Below are the code and all the weights of a small trained network. Each question names an input and a target symbol and asks about switching units off, where a switched-off unit gives its printed mean instead of its output.

import numpy as np


def w(rows, s, z=0):
    codes = np.array(rows[::2]) - 128.0
    scale = np.full(codes.shape[1], s)
    scale[-1] = z or s
    return codes * scale


def f(y):
    return y / 2 * (1 + np.tanh(0.7978845608 * (y + 0.044715 * y**3)))


def softmax(a):
    e = np.exp(a - a.max(-1, keepdims=True))
    return e / e.sum(-1, keepdims=True)


def log_softmax(a):
    a = a - a.max(-1, keepdims=True)
    return a - np.log(np.exp(a).sum(-1, keepdims=True))


def net(x, mask):
    ids = ['αβγδεζθλμξπστφψω'.index(c) for c in x.split()]
    T = len(ids)
    res = E[ids] + P[:T]
    u = 0
    for l in range(2):
        q, k, v = (res @ M[l].T for M in (Q, K, V))
        z = softmax(np.where(np.tri(T) > 0, q @ k.T / 2**0.5, -1e9)) @ v
        res = res + np.where(mask[u], z, O[l][:, -1]) @ O[l][:, :-1]
        u += 1
        y = f(res @ A[l][:, :-1].T + A[l][:, -1])
        res = res + np.where(mask[u : u + 16], y, B[l][:, -1]) @ B[l][:, :-1]
        u += 16
    return log_softmax(res[-1] @ U[:, :-1].T + U[:, -1])


Q, K, V, O, A, B = {}, {}, {}, {}, {}, {}
E = w([
[123,197,111],'α',
[44,108,94],'β',
[86,132,125],'γ',
[13,112,96],'δ',
[78,140,86],'ε',
[85,98,145],'ζ',
[81,87,77],'θ',
[105,3,110],'λ',
[128,143,177],'μ',
[126,120,144],'ξ',
[103,235,62],'π',
[172,131,207],'σ',
[153,144,180],'τ',
[116,143,119],'φ',
[161,149,165],'ψ',
[57,138,78],'ω',
],0.014)
P = w([
[221,37,150],'0',
[74,1,30],'1',
[67,125,160],'2',
[114,178,137],'3',
[143,46,28],'4',
[87,117,144],'5',
[223,106,113],'6',
],0.0098)
Q[0] = w([
[150,120,84],'L0H1',
[229,95,254],'L0H1',
],0.0059)
K[0] = w([
[199,91,103],'L0H1',
[203,73,1],'L0H1',
],0.0055)
V[0] = w([
[73,190,132],'L0H1',
[132,2,33],'L0H1',
],0.0063)
O[0] = w([
[199,163,203,92],'L0H1',
[130,245,26,253],'L0H1',
],0.011,0.005)
A[0] = w([
[230,197,122,79],'L0N1',
[5,94,100,199],'L0N2',
[128,114,154,62],'L0N3',
[104,81,135,87],'L0N4',
[188,133,146,88],'L0N5',
[178,175,121,138],'L0N6',
[158,199,64,141],'L0N7',
[164,133,101,175],'L0N8',
[215,137,123,13],'L0N9',
[82,67,207,81],'L0N10',
[96,25,246,2],'L0N11',
[100,41,132,88],'L0N12',
[87,157,153,101],'L0N13',
[181,78,174,92],'L0N14',
[81,162,154,156],'L0N15',
[104,180,104,201],'L0N16',
],0.011,0.0058)
B[0] = w([
[52,124,138,142],'L0N1',
[175,156,172,244],'L0N2',
[163,105,134,114],'L0N3',
[78,177,126,124],'L0N4',
[60,127,151,120],'L0N5',
[86,137,113,142],'L0N6',
[117,51,163,207],'L0N7',
[100,108,157,160],'L0N8',
[98,165,130,120],'L0N9',
[149,91,84,122],'L0N10',
[56,128,79,126],'L0N11',
[87,175,167,136],'L0N12',
[198,151,80,127],'L0N13',
[39,125,116,122],'L0N14',
[254,133,146,144],'L0N15',
[195,97,176,206],'L0N16',
],0.0086,0.011)
Q[1] = w([
[105,109,83],'L1H1',
[1,46,4],'L1H1',
],0.01)
K[1] = w([
[228,118,158],'L1H1',
[156,245,136],'L1H1',
],0.013)
V[1] = w([
[89,141,253],'L1H1',
[63,128,185],'L1H1',
],0.011)
O[1] = w([
[72,12,148,4],'L1H1',
[240,2,230,20],'L1H1',
],0.0062,0.0033)
A[1] = w([
[90,146,106,101],'L1N1',
[150,148,120,62],'L1N2',
[152,102,122,1],'L1N3',
[137,176,70,66],'L1N4',
[72,212,82,48],'L1N5',
[104,131,134,65],'L1N6',
[82,186,119,67],'L1N7',
[214,124,161,129],'L1N8',
[145,143,151,198],'L1N9',
[135,73,89,120],'L1N10',
[253,62,191,59],'L1N11',
[180,138,146,131],'L1N12',
[222,120,96,92],'L1N13',
[71,92,67,117],'L1N14',
[162,230,129,84],'L1N15',
[139,154,85,103],'L1N16',
],0.013,0.0048)
B[1] = w([
[214,145,216,123],'L1N1',
[144,92,99,132],'L1N2',
[207,157,193,105],'L1N3',
[189,139,210,178],'L1N4',
[254,52,150,166],'L1N5',
[168,151,163,106],'L1N6',
[215,115,227,134],'L1N7',
[52,92,138,204],'L1N8',
[89,120,62,186],'L1N9',
[209,146,184,151],'L1N10',
[103,97,155,190],'L1N11',
[79,87,94,180],'L1N12',
[97,125,160,198],'L1N13',
[175,176,186,162],'L1N14',
[145,155,82,254],'L1N15',
[159,123,105,162],'L1N16',
],0.0092,0.006)
U = w([
[50,120,110,103],'α',
[136,139,113,3],'β',
[85,161,80,30],'γ',
[111,165,114,165],'δ',
[135,137,114,149],'ε',
[91,170,91,47],'ζ',
[172,198,185,214],'θ',
[195,134,180,112],'λ',
[91,62,153,75],'μ',
[161,73,114,139],'ξ',
[87,116,117,118],'π',
[156,26,247,44],'σ',
[124,55,146,107],'τ',
[113,101,109,232],'φ',
[111,46,95,84],'ψ',
[124,185,115,93],'ω',
],0.012,0.0053)

Each question gives the input, a string of symbols that net reads in full, and the target symbol t.
The units are the heads (2 rows each of Q, K, V and O) and the neurons (one row each of A and B). Each row of codes is followed by its name. A weight is (code - 128) times the scale printed after its matrix; where a second scale follows, it is the last column's (O, A, B and U).
mask holds one flag per unit, layer by layer, with each layer's heads first. A switched-off unit (its flag False) gives its mean, the last column of its rows in O or B, instead of its output. The means were averaged over made-up inputs and are rounded, as every weight is.
A unit's drop is (log p(t) with every unit on - log p(t) with that unit switched off) / (log p(t) with every unit on - log p(t) with every unit switched off).
The circuit of an input: a set's keep is (log p(t) with only the set's units on - log p(t) with every unit switched off) / (log p(t) with every unit on - log p(t) with every unit switched off). Starting from the 12 units with the biggest drops (on a tie, the unit counted first), units are removed one at a time, each time the one whose removal leaves the highest keep (on an exact tie, the one counted first), for as long as the keep stays at least 0.8.
units of the circuit, in order: the units of the circuit, biggest drop first
unit that matters most: the unit with the biggest drop
k most important neurons: the k neurons with the biggest drops, biggest first
k most important neurons of layer l: the k neurons of layer l with the biggest drops, biggest first
input λ α ξ σ, target λ: 3 most important neurons of layer 0 -> (L0N1, L0N2, L0N6)
input λ μ θ σ λ π, target λ: 2 most important neurons -> (L0N7, L1N5)
input θ ζ γ, target θ: units of the circuit, in order -> (L1H1, L0H1, L1N7)
input θ λ τ θ, target θ: units of the circuit, in order -> (L0H1, L1H1, L1N7)
input λ ζ δ σ λ ω, target λ: 2 most important neurons -> (L0N7, L1N5)
input θ ψ α ω, target θ: units of the circuit, in order -> (L1H1, L0H1, L1N7)
input λ λ ψ, target λ: units of the circuit, in order -> (L0H1, L1H1, L1N5)
input λ θ θ, target λ: units of the circuit, in order -> (L0H1, L1H1, L1N5)
input λ σ σ ζ φ φ, target λ: units of the circuit, in order -> (L0H1, L1H1, L1N5, L0N7)
input θ σ γ, target θ: units of the circuit, in order -> (L1H1, L0H1, L1N7, L0N7)
input λ σ ζ, target λ: most important neuron of layer 1 -> (L1N5)
input σ ω θ ε θ σ, target σ: 4 most important neurons of layer 0 -> (L0N14, L0N2, L0N15, L0N12)
input σ α σ β μ θ, target σ: units of the circuit, in order -> (L1H1, L0H1)
input σ π ω, target σ: units of the circuit, in order -> (L1H1, L0N2, L0H1)
input λ δ β β θ ξ, target λ: unit that matters most -> L0H1
input σ γ σ, target σ: 3 most important neurons of layer 0 -> (L0N14, L0N12, L0N15)
input σ ζ μ, target σ: units of the circuit, in order -> (L1H1, L1N11, L0N12)
input θ θ λ β, target θ: 2 most important neurons -> (L1N4, L1N7)
input θ δ ε, target θ: units of the circuit, in order -> (L0H1, L1N7)
input θ φ θ μ μ ω, target θ: 3 most important neurons -> (L0N7, L1N4, L1N7)
input σ π θ α, target σ: units of the circuit, in order -> (L1H1, L0H1, L0N14)
input λ φ ω, target λ: most important neuron -> (L1N5)
input θ ξ λ, target θ: units of the circuit, in order -> (L1H1, L0H1, L1N4)
input λ φ φ, target λ: 3 most important neurons of layer 1 -> (L1N5, L1N4, L1N7)
input θ ζ γ θ, target θ: 3 most important neurons -> (L1N4, L0N1, L1N7)
